Each row has a hidden stage along a path, written after it and counted from one end. A new block has a new path.
[-280  -53   12   56 -152   -2  141  170  -95    3  -46   12  197  -56
 -104  219   60 -204  100 -117  192    4 -245  123 -155   63   74  -94
 -152  -73 -292 -112  -12  342 -143  -28  -92    2  218  -34   86   -8
  160   18  166   62  125 -194 -121  -73   20]
22
[  24   53   48 -139  -41 -126  242 -245 -115 -123 -187  -92   13  147
 -294 -194  116 -369   78 -106 -188  125 -156 -177 -421  -47    1   68
  128    6 -159 -149  -35  179  -14  193  428  -61 -120  171  113 -134
  414 -195   86  252  184  152  136 -215   56]
28
[-205    4  -79 -100  171  164   79   61   -6 -328 -143 -198   27  -18
  114 -105   66 -134 -101  -16 -138   97  187    1  -40  -66  205   58
   30  -26 -242  -61  102  226  -57    7   89   75  144  200   27  -61
 -106 -272  149   40  142  -30 -153   37 -109]
4
[ 313  -72 -169 -143  -12 -113  121 -118  105 -245   92  -79   76   12
 -161  -76 -150   30 -275 -131  181  157   31  -46   81 -108  124  -18
   61  -88  -39   -5  136  350   77   79  -18   54  109   89 -124   87
  195  289  -92  -70   64  -48 -140  -85  -52]
28
[-277  234 -212  129  -97   92  122   61   44  -80 -203 -144  196   10
 -192  -44  193 -296   86 -142   -5  141 -259  -95 -268   63  -72  -50
 -180  137   27  -93 -139  -93  -67   38  284   83 -143    4  -50  -47
  183 -340  105  359  318   35 -148   51  198]
7
[-182   76  -84   71  125  212  -97  467  186  -79  -15   45  188   77
   70 -285   22  142 -140   32   33  169  189  -41  138 -242   -6   -1
   94 -264  156   72   60 -103 -225   42  -19    0  273  151   37  217
  -91   68 -204  -61   63   26  -57  -94 -206]
10
[ 187    0  -19  -93  -22 -113  275 -294 -270  -23    1   35 -129   -7
 -114  -22   11 -144   64 -189  110  101  -12  -91 -260  167  117  -63
  139  -19   86 -321  -23  165   18  341   -1   88  155  143   46 -116
  353   66  -72    8   62  156 -125 -246 -198]
4
[-144   69  -44 -113  172  -97  123  120   85   77  -62  -29   93   72
  -98  -68  -22 -113  126  -74   63    4  -62  -47  -64 -103  -31  102
  -80   38 -199 -171   58 -190   87  -12  220   57  -50  401   12 -103
   33  -69  -71  133  -14   95   38  106   29]
43
[ 206  -13   -2   32 -102   37 -156   36  -56  178   86  285  -29 -166
 -100  101  202  304   33  -39   -6 -253  254  303   45  111  -62  -75
 -422   76  259 -103  -27 -133  103   11   25  110   86 -490 -116 -512
 -305   56  114  122 -273 -174 -279  221  135]
43
[ 166   32  -99 -131  228  132  -97  155  -55  189 -180  182 -148 -148
 -103 -100  132  239  -14   61 -126    3  545   91  132 -182 -195   34
  -39  126  104 -187  184 -357  335   -2  161  103   56  188    0 -503
 -428   99  -67  -23 -133  222 -138  178  147]
6
[ -22 -146  -15  -42 -152 -167  -53 -111   88  -77    8 -172  -29 -102
   88  227  -61 -207   98 -212  344  -98   27   27  -14  118  169   -3
   68   13  -92  -82  -56  251  -50    2 -166  115  185  -27   -6  -75
   12   78  159 -139  100 -225 -279   62  123]
23
[ -33  -89   82   41  -25 -246   74 -406  -54  146   42 -145  214 -166
  -66  -62  141 -299  156 -224  208 -127 -122  142  -40  -38  171   93
  180  271 -347    5  138   -9  177  -51    7  -45   51  227   37 -148
   -3  -10  135   42 -252 -135  -27   -7  108]
24
[  68  170 -163  -96 -132 -137  169 -283 -148 -199  -98 -128  -27  180
 -143  -99  146 -283  -75 -182 -104  227 -127 -169 -284    2  106   48
   35   31   -1 -201    3  114   56  283  393  -75  -31   95  152  -44
  433 -120  -67  140  115  159  -26 -240   66]
0
[-230 -109  137  -40  141  207  -28  430   71  135   68  138  126   33
  -79 -297  139  137   61   14   15  -29  109   58  -62 -126 -164   40
 -130 -216   26   27    8 -251 -106   -1   71    2  191  183   88 -150
 -157   47  -36  206 -143   -3  126  -17 -135]
37
[ -99    9   41  -26   95 -264   74 -133   95  233   90  -64  127   37
  -58  105   11 -172  171  -94  115 -115 -123  -67   46   14   53  155
  -11  132 -261 -185  232 -244  185 -112  102   10   -2  376   55 -137
  -23  -33  -66   47 -111  -79  -79  164  160]
41
[ 131  145   80   69 -278 -131   38 -481  -28  152  150   23  240  -82
  -13  446   94  -34 -116 -123 -100 -150   21  -28  233  150  120   55
  -64   81   75   42  562   57  252  -14 -178   43  -37 -124  152 -184
 -164   61   20 -177  -62 -382 -245  213  235]
10
[-312  100  -38   38   65  222  -30  147  -63 -118 -217  -44   38  -15
   23 -131  284 -115    7   38 -297   28  179   42 -140  -42   63   20
  -86   33 -107  -65   25   -6  -90  -24  235    9   88  -40  104 -213
 -176 -404  200  196   99  -22 -153   18   58]
11
[  46   -6  -28  198 -241  -88 -111 -174 -113  184  132   28  151  -58
 -183  -10  230    6  -89 -185  152   61 -146   95  -29   88    7  -39
 -121  -17  124   32   57  -94  -96  -43   20   12  152 -135  123  -22
   73  105    9  185  -52 -146 -236 -270   48]
20
[  19  -61   77 -241  163   76  113  178  -61  -46  -40  -17 -217   70
  -26 -173   36  152 -130 -106  -76   64  230  -48 -101  -76  -45  136
 -127 -281 -107  -29  124   15  -78   71  104  166   24  470  243 -106
    1   26  -24   99   -9  136   41 -219 -301]
41
[ -67   49 -108 -105 -144   95  286 -139 -225  -19 -117  -44  -50   18
 -190   57  110 -191   47 -184   -5  118 -123  -71 -321  158  -38  -63
 -165   71   41 -187  -88  117  101  254  128   69   14   82  133 -308
  271 -112  135  227  135  121  -87  -97   82]
12
[  77  -16  132   53 -104 -200   44 -566  -14  239  202  -67  278  -62
  -72  284    8 -149  -31  -92   34  -44 -118 -131  189  139   76  106
  113   94   14    7  466 -142  183  -59 -122   90   11  264  105 -110
 -121   65  -44   15  -11 -281 -152  102  103]
2
[-259    7  120  -34  183  -49   39  -37    8  191  -78    3  143 -169
   23   12   67 -219  196  -80   74  -74  154  -57   35  -24   35   24
  251  116 -227 -143  289 -222  124 -106  -78  132   50  414   24 -119
 -279  -77    6  -32    4  -77  -66  146   43]
12
[ -81   80 -261  175 -224 -161 -155  116  160  -57   46  -88   78   64
  103   65  119  -61  -86 -129  222   15  -69   51   92  -74  184   31
  -79  -18  -15  -37  -41   90  -83   19   53 -123  236 -161   95  169
  101   94  -88 -101  -54 -162 -276 -101  163]
24
[ 165    9   27   26  -52   45 -140   76    1  142   60  263  -17 -179
  -61    2  220  266   57  -49  -14 -277  300  272   28   57  -53  -51
 -328   63  224  -66   -2 -150   92   24   23  108   43 -416 -126 -446
 -325   30   90   92 -282 -163 -206  231   91]
40
[ 226  103  -24 -229 -110   48   -9  -54  -47   14 -188  165  -22   18
 -170   -6  177  111 -245    5 -382   65  400   -5   91 -293 -104   54
   -9   39   -9   61  362   98  355  113  257  -97  -92  -14  207 -402
 -148  122   -1  -78 -161   19   62   19  285]
18
[-158  160 -209 -113 -193   74  182  -12  -62 -368  -52 -127   71   70
 -204   41  136 -224 -167 -221  -36  170 -184 -127 -323  161   40  -94
 -331 -119  -27 -132   39  253  -37   88  262  125 -117 -124   28   23
  248 -141  106  305  349  -88 -120  -61   99]
30
[  54  -54  -58  164  -29 -111  -63   20   -4  114   20  101   98 -192
 -168 -146  126   10  -45 -137  261   57  -22   88  -30  -18   25 -121
   58  -16   -1  -21  -42    8 -185  -65  -65  148  127   20 -110  131
   10  138  -35  173   17  -99 -222 -268 -140]
23
[  28   91 -143   65 -340 -176  -39 -122   32  -52  -54  -87   15   87
  -35  105  192 -183  -74 -178   21   45  -80  -25  -70  -32  137   21
  -19   69  -42  -21    1  232   20  116  153 -156   82 -216  175  -52
  263  -11   44  -45  -22 -131 -201 -149  295]
19
[ -12   74 -103  -29   34  123 -118  260  105  -55   -3   17  117   54
   -7  -34  -15  175 -219  -12    6  145  230  -11  213 -171  -27   28
  -39 -206  111   33  239  -50  -26  -48   -1   41  189   97   98   42
 -156  163 -137 -134   83  -19 -154   -3  -10]
14
[-163   89  187  -77   18  138   72  -82  -53  150 -139  -29  164 -149
   36  -54  178  -99  179 -160  -65 -162  176  100  -57  -91 -118  141
   -2   74    6  119  184 -261  164  111   35   95 -140  300  187 -347
 -287 -105  120   28 -159   -2  204  202    4]
4
[ -40  105   44 -121   82   51   42   -9  -42  251 -209   74   49 -141
 -148   -1  202  -63  127  -74 -130  -53  265   11   -1 -146 -216   81
   10  214  -89  -82  287 -343  392   -9  183   55 -164  309  108 -473
 -292  -28   28   43 -109  100   60  236  287]
6
[  94  -43  -22    5  247   52 -232  323  -24  134 -118  129 -210 -175
   56 -128  130  229   65    1   91  -43  554  168  123 -118  -47   15
   76  -28   37 -226   78 -252   23  -91  -18  120  282   88  -12 -250
 -369  113  -69 -184  -80  138 -304   30  -35]
6
[ 139  116  -34  -59  -54  -23   -4   46  272    2  -35   -8  249  102
  -84  -80  -24  113 -247    7 -133   37  106  -70  244 -383  -89  195
   23 -129   23  283  327    3  119   37  138  -71 -121  263  152   50
  -83  201 -160  -89  -83  -63  174   47   57]
28
[ -72  -88 -157 -159  191  145   73  273  -11 -256   -2  -86   31   30
  -92  -80  -84   75 -183  -11   84  164  101   50    2  -76   46    9
 -187 -217 -184 -138  103  179  -37  -80   72  104  239  218   -4   -1
  -46  102   13   58  180   48 -144  -25 -138]
29
[ -86  205  -29   32   38  -82  -33   34   49  199 -151   -3   64  -84
   40  215  108  -75  148  -71  -13 -130  193   22  127  -75  -38  125
  -10  136 -103 -157  317 -260  239  -79   59   47  -50  206  126 -217
 -260  -38  -45 -196  -15   -7 -149  279  252]
8
[ 176   78 -116   42  -21  -74 -122   13  -39 -132  -59  188 -196  -84
  122 -196  149  118  -74  -50  -14  -77  381   73  -61  -42  191  -65
   90 -122  253 -148 -119  107 -188  251   59   87  172 -246  -35   45
  -80   52 -108  -65  -94   -5 -197 -221 -252]
26
[  55    0  -12  -16 -259 -227   36 -149  180  -65   60 -137  -38   11
   22  172   92 -189   30 -236  150 -145  -52  -98  -76  106  125   64
  -33   19  -65  -23   64  212   39   75  -16   16  -37  -97   55  -63
  168    6   71  -64   10 -256 -187   63  227]
34
[-365  159 -409  356 -160   66 -178  420  223   79   21  -86  124   67
  155  135  149   40  -64  -25  230   74 -152   16  166    7   70   -8
 -303   -7  122  -61 -135 -182 -181  -73  -10  -37  297  -81   94  194
  -43  -68 -108   63   88 -126 -447   -9  164]
12
[ 168   10  -66    9  206  156 -262  286    2  -38 -118  283  -77 -307
  123 -292  191  357  -77   29    2 -114  672  330  167 -227   24  -83
   14  -12  200  -19  -14 -124  -34   57  -31  170  182 -177 -194 -199
 -542  113  -47  -78 -272    4 -166   64 -231]
0
[  70  -56  -17   -5 -101 -218 -149 -197   45  140   65 -152   12 -110
   76  359  -51  -70   76 -193  308 -135  112   87  208   89  102  103
   -3   84  -74 -109  228  -57  165 -151 -159   98  165   81   99 -189
 -194  171   59 -276  -11 -180 -349  190  256]
18
[ 150 -141 -117    9   27  -77   93  101   60  -57   82  -31   -1   -3
 -134   61 -123   57  -36  -46  270   30  -71   51   -2   43   60  -15
 -121 -115  -60 -162  -61  247  -90   -9  -79   81  256   36 -102  -10
  162  184    0    3  123  -35 -274  -43  -78]
31
[ 221  -64   23  104  -11  -82 -211    7  123   30  147    8   11  -25
   26 -134   47  207 -104  -61  139  -77  204   88  149  -58   60   95
   15 -194  203   66   72  -71 -164  -26  -52   59  211  -60   26   47
 -126  190  -96  -90  -85 -107 -208 -103 -144]
30
[ -41  -71   66 -298  118  311    5  195  -90 -103 -193   55  -41  -40
  -63 -342   82  113  -76  -50 -144   65  406   90 -121 -249 -169   55
  -33 -173  103  116  -17  -58   39  186  188   94   32  249  165 -331
 -241   58   95  125  -82  184  255  -62 -160]
23
[ 141  -71  -77  -74   24   48 -204  154  165 -160   31   -6  -80   -2
   16 -374  215  163 -211  -61  -50    8  398   62   67 -220   54   61
   26  -69   57   95   57   -8   40   30  168  -66  149 -115    3 -127
 -156   84  -28   -1 -216  -47 -102  -65   62]
32
[ -92   30 -150   83 -133   88   -5  204  152  -45  -71  -31  -24  101
  111  113   40   69 -203   50  -67  117   32 -140   95  -81   26   61
  -91 -185  111   82  -13  170 -210  136  -16   39  145  153  196  100
   35  -22  -61   48  143 -104 -172 -157  -92]
2
[ 162   80 -235 -252  -66  -49  201 -180  118 -362  126 -156    2  127
  -78  -69  -51   -4 -381 -219   -4  182   -2 -211   -5   11  154   21
 -153  -93   13    8  206  244  142  162  128  119 -109  152  -21   71
  218   59 -101  111   68  -76 -107  -46  -23]
40
[-429   84  -11  147    6   98  161  194  -87  230  -24  -36  141  -45
   80  171   57 -106  193 -120  215  -35 -186   19  -69  119  -15   40
 -163  -94  -63 -128   42 -178 -131   28 -162  129  168  396  241   38
  -32  -64  -12   60   93   -9  -95  -31 -169]
10
[-152   48 -134  -65  -42  -89  -53  212  247 -216 -133 -159 -103   36
   33  -53  116 -163  -19 -168   56   15   50 -100 -131  -20   90   21
  -99    5 -164  -52 -122  126 -132  -37  199  113  -82   14  -53   10
   87 -229   99  147  151 -122 -215   19  146]
43
[-105 -154   69  -83  -67 -171  211 -275 -100   90   -8 -148  204  -50
 -220   42   35 -396  192 -198  219   12 -278   36 -192   19   67   22
  106  202 -380 -112   39  151  175    3   60  -72   99  238   47 -229
  231   15  183  118  -40  -62   16  -13  203]
23
[-237  106 -196  198 -121   69 -133  168   43  114   22  -54  176   23
   -5  164  145   45 -103  -34   63   62  -82   67  141    6    0   37
 -298  -31   22  -12  117 -163  -54 -155   44   10  183    4  172   -2
 -143  -31   -2   93   72 -133 -307    3  156]
16
[  -8 -112  -39 -262  312  160   59  169  -28 -136  -73  -44 -169  -14
  -27 -571  182   78  -42  -78  -82   33  383   83 -153 -225    0  109
    5    6 -144  -55  -36 -143  151  120  287    4   92  337   33 -315
 -129  -64   33  181 -277  253  116  -69 -133]
36
[-146   73 -156  145 -342 -141  -69  -22  268 -147   47 -214   73  102
   87  182  174 -198  -95 -143   49  -66 -174 -109  -13   63  173   82
 -162  -13  -61   75   16  223 -102   -3   83  -72   19 -205  120   99
  141 -137   86   48   91 -347 -265   17  285]
31
[-230  207 -342  271 -274    8 -106  213  128   85   17  -55  193   24
   44  299  170   29 -126  -84  131   25 -168   85  185    6   55    4
 -389   53   17   -9   82  -47    9 -100    6  -55  148 -164  144   55
  -44   -2  -30    7   26 -210 -383   69  296]
15
[ -88  168   11   81  -52   63   81 -244 -169  -92 -188 -125   89  -96
  -83  -47  304 -165  -30 -120 -272  -26   25  121 -175   29  115   64
 -124  131 -170   29  135  108  -26  -32  209   62 -112  -49  118 -207
  -43 -398  278  200   61  -65 -160  -42   34]
13
[-204  -33   57  -20   58  137  -46  386  107   37  -92    3  125  -39
  -52 -107   51   44   24  -55  104   -7   91   72  -21 -170 -148   64
 -104 -221  -62   90   35  -76 -151  -69   27   98   70  247  118   -5
 -162   83   26   73   71  -23   73  -14 -101]
28
[  51  -28  -30 -155  212  136   62   12  -51  -21  -14  124   -4 -107
  -17 -423  206  149    5  -39 -129 -129  327  227  -62 -164   46   39
 -126  154  -11  -18  -43 -159  210  168  210    8   33   44  -92 -427
 -246  -98   66  211 -452   91   85  109 -101]
41
[ 111 -136  -72  169  110 -108  -75  -80  -18  171  137   84  -81 -160
   26 -277  230  140  -13  -33  130 -128  163  164   45  -18  156   32
   21   97  -26  -82  -40 -140  -24    7  -18   17  262   55  -46  -91
 -155   41  -39  143 -345  -48 -252 -189 -169]
32
[ 176  233  -78 -208 -224   38  108  -51   69  -28 -305  118   75  -59
 -255   66  233   19 -243  -76 -401  -13  237   -7    6 -331 -208   73
 -189  115  -99  213  351  164  400  101  337  -18 -456   14  162 -360
 -130   44   89   76  -93  -59  203  138  375]
26
[-303   46 -197    3   54   90  -52  387  231 -266 -280 -159 -141  -19
   29 -128  193 -160  -18  -23  -78   21  123  -85 -196  -65   23   20
 -150  -27 -204  -58 -188  126 -215  -88  272  143  -72   61  -39    8
  -74 -356  184  278  293  -59 -208    9   92]
32
[ -85 -183  195   38   42  -52  -65 -142   63  183  155  -53  133 -147
   18 -256  273  -61  111 -137   87 -224  104  147    7  -50   77  125
   76  133 -184  123  139 -194  113  -74  -18  -52  118  126   56 -258
 -231  -39  128  121 -405 -203    4   48   51]
34
[-247  283 -262  166 -147    9 -173  193  333 -278 -174 -137  225   49
   87  -13  137 -125 -185  -23 -113   41   -4  -72   66 -172  105   50
 -125  -68   29  155   16   77 -233  -70  244   48 -129 -138  -10  292
 -111 -241    7  114  251 -232 -163   63  122]
25
[  29  107 -242 -222 -144    0  219 -168 -176 -274 -124  -62  -93  138
 -122  -85   72 -187 -163 -170  -94  225  -10 -126 -274  -18  106  -36
  -59  -20   20 -178  -50  267  107  345  307  -30   20   53  151 -107
  337  -21   -5  131   89  154   -2 -234   34]
21
[  72  -45 -118   11  -39   59   54  144  253  -37  -15 -100   96  116
   21   70 -161   86 -185   43   60  146    8 -149  208 -164  -17   98
   41 -149  108  131   42  173  -89  106  -95   22  163  280   74   65
   88  128 -101  -78  142  -44 -121  -19  -52]
4
[  31  -85  164  -76   49  198  -89 -104  -84  183   28  129   80 -185
  -41 -187  205  119   18  -61  -81  -91  391  106   60  -38  -93   -2
   68   65  209   76  189 -283  185   63  -52   82  113   23   46 -454
 -404   36   80   62 -248  -57  -21  112   31]
10
[-338   36 -178  173  149   88 -271  445  217  -56  123    7  227  -15
  234 -380   91  129 -145  -39  264   83  161   75  216 -242  141   17
   78 -249   80   84   20 -287 -285  -62  -44   16  362  201   30  445
 -282  146 -276  -12 -127  -85  -82 -181 -306]
25
[  75  162  -51  -82   10   -8  131  161  222   80 -155  -13  140  -24
 -168    4   -2   80 -100  -91  -28  -28   51  -35   90 -282 -221  168
 -155  -62  -95  177  262  -66  158  -20  128  110 -314  419  105  -39
  -85  135  -75   25   22   31  160  125   54]
32
